Each row of numbers stands for one node and depends on some of the facts below. Use the named rows to name the rest.

Facts:
χ: is directly part of; ρ: is of sort; φ: is directly followed by
floram χ:plosta ρ:g φ:zifak
nipas χ:bustos ρ:h φ:dovuk
braber χ:groga ρ:b φ:kleku
kigi χ:vabrul ρ:b φ:klato
selis χ:rikli ρ:h φ:driplu
bustos χ:brevim φ:vezedra
megron χ:mevar
trifu χ:plekli ρ:b φ:votam
flobrus χ:dridro ρ:f φ:kludrustol
godruk χ:godar ρ:a φ:flutel
ruklim χ:fiste φ:klukom
skovunus χ:bripomer ρ:i
logram χ:fibon ρ:e φ:zuflusa
flutel χ:godar ρ:c
ragis χ:bustos φ:grutis
grebrufu χ:drukunu ρ:h
rosem χ:bustos φ:ragis
neklus χ:setuzol ρ:c φ:drukle
drikles χ:rikli ρ:b φ:pigrul
numoril χ:driplu ρ:h φ:tratur
susus χ:plosta ρ:f φ:floram
tabe χ:klukam ρ:i
braklok χ:dridro ρ:m φ:floriro
grivabror χ:vezedra ρ:b φ:kigre
nunen χ:kiso ρ:b
grikas χ:vabrul ρ:d φ:kigi
brudrofes χ:megron ρ:e φ:flesu
bibuk χ:mevar ρ:m φ:godar
pokal χ:kleplol φ:fude
skiki χ:fiste ρ:l φ:ruklim
fiste χ:vuso φ:fabam
grebo χ:setuzol
klosto χ:bustos φ:podras
bratrir χ:bripomer φ:ligrastur
stoga χ:bustos ρ:e φ:grenote
sedubrem χ:zokufe ρ:n φ:kloklir
brido χ:plekli φ:pidrafluk
drukle χ:setuzol φ:flidrol
piril χ:fluvabu ρ:a φ:digrestu
podras χ:bustos ρ:b φ:nipas
pagir χ:floriro ρ:b φ:fleneze
niseskin χ:reklomar ρ:m φ:zelemal
larim χ:plekli φ:stinan
gadram χ:klukam ρ:f φ:fubri
klamel χ:rikli ρ:f φ:sosustul
peske χ:zokufe
kodre χ:floriro ρ:d φ:grudrin
sketrak χ:plekli ρ:j φ:flovis
skubim χ:zokufe ρ:c φ:teroral
putres χ:klupos ρ:n
pliklo χ:plekli ρ:e φ:sketrak
zuflusa χ:fibon φ:klupos
klodan χ:fluvabu ρ:i
skebremi χ:zokufe φ:debeskil
droflal χ:drokis ρ:a φ:bripomer
kloklir χ:zokufe φ:klukam
sapos χ:driplu ρ:g φ:numoril
debeskil χ:zokufe ρ:a φ:peske
riplo χ:rikli ρ:e φ:brapa
zokapus χ:megron ρ:m φ:brudrofes
brapa χ:rikli ρ:c φ:selis
dopun χ:rokin ρ:f
sketis χ:bripomer ρ:m φ:skovunus
pigrul χ:rikli
reklomar χ:neveson φ:kiso
mumidrem χ:driplu ρ:i φ:trunuk
kleku χ:groga ρ:j φ:maror
rodem χ:rikli ρ:m φ:klamel
fugrul χ:rokin ρ:k φ:zani
flogi χ:klukam ρ:a φ:tabe
driplu χ:rikli φ:kiren
zogil χ:bripomer ρ:d φ:stemol
kiren χ:rikli φ:drikles
pinus χ:skebremi ρ:m
stinan χ:plekli ρ:n φ:brido
godar χ:mevar φ:megron
setuzol χ:vuso φ:botruk
trafogar χ:klukom
drabo χ:megron ρ:b
gefulak χ:klukom ρ:i φ:trafogar
bripomer χ:drokis φ:grukle
kiso χ:neveson φ:kosi
befles χ:driplu ρ:e φ:sapos
kluvok χ:drokis ρ:c φ:droflal
mokel χ:kleplol ρ:d φ:pokal
teplom χ:zuflusa ρ:l
kubres χ:klukom ρ:g φ:gefulak
drebrak χ:rokin ρ:g φ:dopun
femil χ:vezedra ρ:d φ:bruketel
vezedra χ:brevim φ:teme
grelek χ:vabrul φ:grikas
granis χ:driplu ρ:b φ:broros
vifla χ:digrestu ρ:f φ:steskol
balozes χ:klukom ρ:h φ:kubres
zani χ:rokin φ:pleplis
flofol χ:rokin φ:fugrul
rister χ:vezedra ρ:m φ:femil
groga χ:romir φ:groske
zelemal χ:reklomar ρ:l
klupos χ:fibon
plikin χ:neveson ρ:e
dratriful χ:grukle ρ:n
skuve χ:floriro ρ:k φ:kodre
botruk χ:vuso ρ:l φ:fiste
teroral χ:zokufe φ:sedubrem
baklis χ:vabrul ρ:k
graskabren χ:bustos ρ:l
stemol χ:bripomer ρ:j φ:fasto
grenote χ:bustos ρ:g φ:rosem
sagin χ:bripomer ρ:b φ:zogil
bonor χ:groga ρ:a
fubri χ:klukam ρ:b φ:plobrer
goskonus χ:rikli ρ:l φ:rodem
pleplis χ:rokin ρ:n φ:drebrak
dovuk χ:bustos φ:stoga
tratur χ:driplu ρ:a
grukle χ:drokis φ:tiplur
kigre χ:vezedra ρ:g φ:rister
drukunu χ:kleplol φ:sagruskim
kobin χ:dridro ρ:b φ:flobrus
peklen χ:dridro ρ:h φ:kobin
kolanem χ:plosta ρ:j φ:susus
floni χ:bustos φ:graskabren
migrum χ:neveson ρ:f φ:gerir
gratar χ:bripomer φ:sketis
flovis χ:plekli ρ:o φ:skatro
puskikin χ:digrestu φ:vifla
groske χ:romir ρ:a
fude χ:kleplol ρ:a
steskol χ:digrestu ρ:a
grudrin χ:floriro ρ:a φ:pagir
trunuk χ:driplu ρ:l φ:befles
broros χ:driplu φ:mumidrem
kevur χ:fiste ρ:g
flesu χ:megron ρ:a φ:drabo
kila χ:bripomer ρ:k φ:sagin
rozek χ:skatro ρ:c
tiplur χ:drokis φ:vabrul
vemor χ:grukle ρ:m φ:dratriful
fleneze χ:floriro φ:genusker
klukom χ:fiste φ:kevur
flidrol χ:setuzol ρ:e φ:grebo
skatro χ:plekli φ:larim
kludrustol χ:dridro ρ:j φ:braklok
genusker χ:floriro ρ:f
tesogran χ:klukam ρ:g φ:flogi
grutis χ:bustos ρ:o φ:floni
nufliskek χ:klukom ρ:d φ:stodrar
deser χ:klukom ρ:a φ:balozes
fasto χ:bripomer ρ:g φ:gratar
zikim χ:fiste ρ:j φ:skiki
sagruskim χ:kleplol φ:debor
loze χ:zuflusa ρ:c φ:teplom
rezo χ:drokis ρ:j φ:kluvok
klato χ:vabrul ρ:c φ:baklis
zustam χ:klupos ρ:e φ:putres
klukam χ:zokufe φ:skebremi
gibunik χ:grukle ρ:g φ:vemor
debor χ:kleplol ρ:m φ:rokin
plobrer χ:klukam ρ:e φ:tesogran
drasti χ:plekli
varis χ:bustos φ:klosto
floriro χ:dridro
digrestu χ:fluvabu φ:klodan
kosi χ:neveson ρ:d φ:plikin
pidrafluk χ:plekli φ:trifu
sosustul χ:rikli ρ:o φ:riplo
votam χ:plekli φ:drasti
bruketel χ:vezedra ρ:i
noklu χ:rikli ρ:n φ:goskonus
fabam χ:vuso
klovak χ:drukunu ρ:o φ:grebrufu
vabrul χ:drokis
rokin χ:kleplol φ:mokel
maror χ:groga ρ:f φ:bonor
ligrastur χ:bripomer ρ:h φ:kila
teme χ:brevim
gerir χ:neveson ρ:i φ:reklomar
stodrar χ:klukom ρ:c φ:deser
zifak χ:plosta ρ:o

Some nodes and their rows:
[  8 -11  11   5  31 -15  23  -6   5  19   4  -8  -5 -19  -7  18  -6   7
  -5  -9 -10  16   5   8  12  -9   9  56]: sagin
[  1   0  -6 -18 -20  -7 -12  10   1   5   9  -6   3 -12 -11   4   2  -1
   9   8   4 -19   2  -2   1  12 -13   0]: steskol
[-21   3 -13  -1   2 -16 -10   1  12 -14 -12  15 -25 -33 -25  12 -11  25
  12   6  -3  23 -17 -13 -12  -6 -11  22]: rozek
[-26   0  -2  -9   4  -9 -13   8   1  -3  -5  13 -21 -36 -35   6 -12  33
  20   8  -3  18 -21 -13  -4   5 -21   8]: flutel
[  0  15  -6   2   4   7 -14  15   3  16 -10  16  17   4  -3  -3   3  -5
   7   3   1  14  10   4   8  24   2   4]: genusker
[-25 -11 -11   2   3 -29  11   4  -3 -60  -8  18 -17 -27 -39  10  -4  22
  -8   0   4  55 -32 -10 -16  -2 -34   6]: stodrar
[-17   0  -5  -8   0  20  -5   5  19   5 -10  12   9 -21  19  -4  -4  -5
   1   5   6 -14   6   4   6  28   9 -11]: peske
[  5 -10  19  -7   7   4   4   0 -10   4  15 -18   6   1  20  16   1  12
   2  -1   5 -17  26   7  24  15  11  35]: baklis
[ 14  -2 -16  -5 -19 -21  -1  -4   7  -5  -2   0  -4   2  -3  -3   4 -12
  -9   3   0 -29   1  -2 -11  -9  -6   9]: piril
[  1  10  15  -6  17  -7   1  -5  24   5   4 -15   6  40  29 -10   5  18
  -5   1  14  -1  -1   3 -10 -25   8  -4]: broros
[ -2   5   2  10  18   8   7  -2   4  -2   5  -9   0 -10 -15   2  -8   2
  -1   2  -5  24   5  -3   5  -7  -3   0]: nunen
[ -1  18  18 -12  25  -5  -3   0  21  17  24 -38  14  17  -2   1  -4  35
   0  13  12   2  -7  -2   3  -9 -16 -20]: numoril
[  8  12  -8   8   2  -2  -8   6   7  11 -12  16  13  16   2  -6   4  -9
  -3  -1  -1  14   6   3   1   8   7  11]: flobrus
[-23  -1   5  -5   4  19  -2   9  -9  -6  -8  11 -12   8   2  -6   1  11
  20  -3   1  11   8   2  -1  10   8  -3]: zelemal
[ 20  -4   4   8   8 -23   4  -7   3  16  -7   5   2  11   8   9   2  -2
 -16  -3  -3   8  -2   8   7  -6  20  42]: gibunik
[ -2   4   0  10   8   4   9 -10   6 -11  -3   1 -16  10  -2   0  -1   2
  -7  -4  -7   9   5   1  -6 -10   5   3]: logram
[-19  -7  -2   3   1   6  11   3 -10 -37 -14  16 -13  16   4  -2   6   2
   0  -8   5  30   0   4  -8   1   4  -4]: botruk

Rows to name:
No name comes twice in this set of rows, the named rows included.
[  0 -10 -12  -7 -19 -22  11  10  -7 -49   1   3  10  -5 -28   0  10 -10
 -16   3  11  14 -12  -1  -8   9 -26  -9]	deser
[ -4  -3 -10   4   3 -14  19   4  -7 -43  13 -12  12 -14 -34   6   1   5
 -21   4   6  36 -11   3   3  12 -36 -19]	balozes
[ 15  -6  16  -3  15 -21   3   3  -5  33  -1   0  13  -2   8  15   1   9
  -2  -2  -7  11   4  13  19  10  17  60]	fasto
[ 16 -13  -2 -16 -11 -32   4  -1   0  16   1  -2  -5 -17   1   8   2  -2
  -5  -1  -4 -19   1   4   2  -3   2  49]	droflal
[-14   2 -16  10  19  18  13  -8  39  -1 -14   9   2 -29  10  -5 -13  -9
 -19   2  -7  -7   5   1  -3   9   9  -6]	fubri
[ -9 -14   1  -5  14 -37   8  -6   6   1 -10  12 -31 -35 -18  18 -11  27
   2  -2 -11  16 -23  -6  -8 -16  -2  60]	kluvok
[ -9   0 -12  -2  -5  14   3  -1  24  -2 -13   9   4 -11  19  -7  -3 -14
  -9   3   1 -23   6   5  -1  14  14  -7]	kloklir
[-25  -4 -22   0   0 -15   1 -10  35 -15 -26  25 -28 -40  -6  -1 -16  11
  -7   3  -7  -3 -25  -9 -19  -5  -2  20]	skubim
[ 11  18  12   2  19  -7  -3   2  23  15  -4  -1  21  39  24 -13   8   6
  -4  -1  14  13  -6   4  -3 -14  12   1]	klamel
[-15  -5   3  -3  -4   0  11  17 -17 -44   3   8  17   0 -19  -4   7   0
  -4   0  12  40  -6   3   5  26 -24 -15]	trafogar

Now the same nodes, written a new way:
Known rows:
[-14  16 -10   5  26   7   9 -20   1  26 -12  -1   4 -10  -2   1 -16  17
   0  18  27  10  -6 -20   6  -8]: kloklir
[-15   6  -6  -3   1  -2  29 -24 -13 -13 -37   7  24 -32 -11 -15  15  -2
 -10  -4  -4   3  11  -7   8  -7]: genusker
[ -6   2   4   4   9 -19  13 -11  27  20  23  19   6 -10  18 -26 -11  24
 -19   6   3  -2   7  -6  25 -23]: floriro
[-15  -7  19 -18  -5 -47  10  13  44  19   3   4  17  15   6  14  -8  57
 -14  24 -18  18  18 -13  18 -21]: vabrul
[-18   1 -11  -6  54 -25 -20   0  23  23  45  -5   5  36 -17  24   5 -14
  17   4  -3  -1 -26 -12  -9  -4]: femil
[-14  -5  23  19  11  47 -15 -86  -1  13  29  17  -7  80 -14  27  21  35
  22  30 -13 -10   1 -22  42  24]: balozes
[-17 -37  12   4 -21  47 -22 -67 -11  18  60 -11  11  17 -11  33  21  23
  17  18 -28   0   8 -22  12  53]: kubres
[-36  -1 -25 -24  -5  -9  15  18 -23 -13 -17  18  -3  -6   6 -13 -16 -10
   7   3  -3  -2 -43   2  -2 -18]: teplom
[-25  15 -41 -35 -37  15  57  -7 -24 -10 -16  40 -33 -66 -10  15  -8 -15
  14  18  10   5 -22 -32 -10  -5]: plobrer
[ -9   7 -15  -4  -5  22  14 -30   0  37  28 -15  -2 -73 -20  35 -18   6
  -3  11  17  14  18 -37  -2  30]: tesogran
[-27  15   1  28   9 -13  17 -26 -14  -8 -11 -14  -3  -9 -24  18  29  -5
 -13  -6  -6  10   5   7  23 -28]: kolanem
[-23  24  24   8  13 -36  -2 -20  33  16 -35  -7  -6  48 -48  74 -21  35
   7  34 -20  -2   6 -16  29   4]: ligrastur
[-42   4 -15 -33 -17 -13  21 -35   8 -24   5  12 -23  -6   3  30 -28 -35
 -11   7  -8 -14 -33 -17  25  15]: noklu
[-17   3   3  -2  -6 -28   7 -14  27  25  41  16   0   4  21 -20  -8  26
 -17   5   3  -3   4  -2  30 -35]: kiso
[-23  13   0  27  10  -8  19 -26 -10 -12  -8 -14   0 -19 -22  13  30  -6
 -12  -6  -7  11   6   3  17 -23]: sketrak
[-27  11  -5   9 -15 -12  24 -21 -21  -4 -19  -1  15 -13 -13   0  13  -4
  -4  -5  -2  -3  -3   5  12 -24]: vifla
[-24  -7 -23 -44 -32  -2  38  -5  -1 -33 -16  43  -7 -31  -5   7   3 -27
   5  12 -22 -11 -18 -20  -1  16]: plikin

Name these rows:
No name comes twice in this set of rows, the named rows included.
[-26  34 -20  13 -15   8  44 -22 -32  14 -26  -4  -5 -53 -13   5   7   4
   2  -2  29  11   5 -15   2 -33]	gadram
[-30 -12   7 -36  19 -42  13 -50  59  -2  33  -2  13  25  61 -24 -15   5
 -56   1  20  13  12 -21  43  -1]	driplu
[-26 -11  12   9  13  33 -22 -51 -15  11  11   1   7  63   0   3  12  34
  19  21  -2  -3 -15  -7  18   4]	ruklim
[-27   2 -19 -22 -31  -4  23 -14   1 -12   3  30 -17 -18 -18  23 -18 -17
   9  11 -16 -19 -26 -12  14   6]	putres
[-17  18  -2  12  -8 -13  24 -13  12  41  40  10 -19 -21  17  -7 -12  34
  -7   8  24  10   7 -12  28 -45]	teroral
[-34 -13 -17 -33 -47  18  23 -23 -23 -28  -2  38 -18   4  -1  14  12 -12
  22  17 -26 -13 -34 -16   7  16]	flidrol
[-22 -24  21  13 -20  24  -7 -48  -3  21  65  20  -1  56  34 -18  28  57
  10  18  -8   0  -1  -8  37 -14]	klukom
[-11  -3  -4  10  -1  -9  11 -16 -11 -32 -42  14  34 -24 -25 -38  11 -16
 -14 -10 -36 -16   5  17  25  -2]	dopun
[-12  30  -4   1  55 -34   1 -44  40  29  36  13   5  66 -41  50  14 -28
  34   7   2 -33 -14 -22   7  -6]	nipas
[ -7  17 -11  -5   3  -5  33 -18  16  44  32  21 -14 -38  22 -16 -11  42
 -13  17  36  19  17 -24  16 -40]	klukam
[-32  -1  -4 -35 -36 -25  20   9  12 -13 -28  24  -7  -4 -31  56 -19   5
  14  26 -36  -5 -21 -18   3  16]	dratriful
[-28  11   9 -17  45 -19  -1 -78  55  -9   1 -10   0  44  14  19 -21 -14
 -41  18  18  -5  11 -30  54  37]	numoril
[ -6   0   4   8  30  -2 -12 -14  11  -3 -29   8  19  14 -11 -24 -13   4
  -9  10 -16 -11  -6   5  24   9]	pokal
[ -9  -2  19  28  -3 -29   2  -8  26   5  36  29  13   1   3 -44 -22  16
 -20   4 -13  -9   5  16  34 -29]	kleplol

